Here is a tiny trained network, its code and every weight. The questions are about switching its units off for an input and a class, where a switched-off unit gives its printed mean instead of its output.

import numpy as np


def w(rows, s, z=0):
    codes = np.array(rows[::2]) - 128.0
    scale = np.full(codes.shape[1], s)
    scale[-1] = z or s
    return codes * scale


def f(y):
    return np.maximum(y, 0)


def log_softmax(a):
    a = a - a.max(-1, keepdims=True)
    return a - np.log(np.exp(a).sum(-1, keepdims=True))


def net(x, mask):
    res = np.array(x, float).reshape(1, 6) / 4 @ E
    y = f(res @ A[0][:, :-1].T + A[0][:, -1])
    res = res + np.where(mask, y, B[0][:, -1]) @ B[0][:, :-1]
    return log_softmax(res[-1] @ U[:, :-1].T + U[:, -1])


A, B = {}, {}
E = w([
[129,11,1,108],'x0',
[205,210,53,103],'x1',
[126,124,127,132],'x2',
[140,114,139,167],'x3',
[134,120,149,162],'x4',
[140,108,139,174],'x5',
],0.0064)
A[0] = w([
[218,170,65,171,72],'neuron 1',
[143,62,67,97,23],'neuron 2',
[34,73,163,95,151],'neuron 3',
[206,47,71,120,150],'neuron 4',
[168,2,114,72,101],'neuron 5',
[162,218,32,98,252],'neuron 6',
],0.0084,0.0019)
B[0] = w([
[33,96,101,185,200],'neuron 1',
[233,145,168,95,202],'neuron 2',
[128,117,88,254,207],'neuron 3',
[144,146,185,37,231],'neuron 4',
[206,175,80,107,224],'neuron 5',
[90,52,109,138,254],'neuron 6',
],0.0084,0.005)
U = w([
[151,158,122,84,221],'0',
[254,214,179,52,83],'1',
[88,128,51,153,6],'2',
],0.0073,0.0022)

Each question gives the input, the list of numbers given to net, and the class t.
The units are the neurons (one row each of A and B). Each row of codes is followed by its name. A weight is (code - 128) times the scale printed after its matrix; where a second scale follows, it is the last column's (A, B and U).
mask holds one flag per neuron, in row order. A switched-off neuron (its flag False) gives its mean, the last column of its row in B, instead of its output. The means were averaged over made-up inputs and are rounded, as every weight is.
A unit's drop is (log p(t) with every unit on - log p(t) with that unit switched off) / (log p(t) with every unit on - log p(t) with every unit switched off).
The circuit of an input: a set's keep is (log p(t) with only the set's units on - log p(t) with every unit switched off) / (log p(t) with every unit on - log p(t) with every unit switched off). Starting from all 6 units, units are removed one at a time, each time the one whose removal leaves the highest keep (on an exact tie, the one counted first), for as long as the keep stays at least 0.8.
units of the circuit, in order: the units of the circuit, biggest drop first
k most important neurons: the k neurons with the biggest drops, biggest first
drop of u: that unit's drop, to one decimal
input [7,5,-1,2,-6,0], class 1: units of the circuit, in order -> (neuron 2)
input [0,8,-5,6,-6,-3], class 2: units of the circuit, in order -> (neuron 1; neuron 6)
input [8,4,7,4,2,-8], class 1: 4 most important neurons -> (neuron 2; neuron 4; neuron 5; neuron 3)
input [-2,7,6,-1,4,-2], class 2: 2 most important neurons -> (neuron 1; neuron 6)
input [8,1,-3,-3,-6,2], class 1: units of the circuit, in order -> (neuron 2; neuron 4)
input [7,-6,8,-3,-7,7], class 1: 3 most important neurons -> (neuron 2; neuron 5; neuron 4)
input [1,5,-6,-1,0,-7], class 2: units of the circuit, in order -> (neuron 6; neuron 1)
input [6,1,3,-1,0,-7], class 1: 4 most important neurons -> (neuron 2; neuron 4; neuron 5; neuron 1)
input [0,6,-4,2,1,-7], class 2: drop of neuron 1 -> 0.2
input [7,-2,2,-6,-6,-1], class 1: drop of neuron 1 -> 0.1
input [5,1,6,4,-7,1], class 1: drop of neuron 4 -> 0.2
input [4,-1,-4,2,-1,-5], class 1: drop of neuron 4 -> 0.1
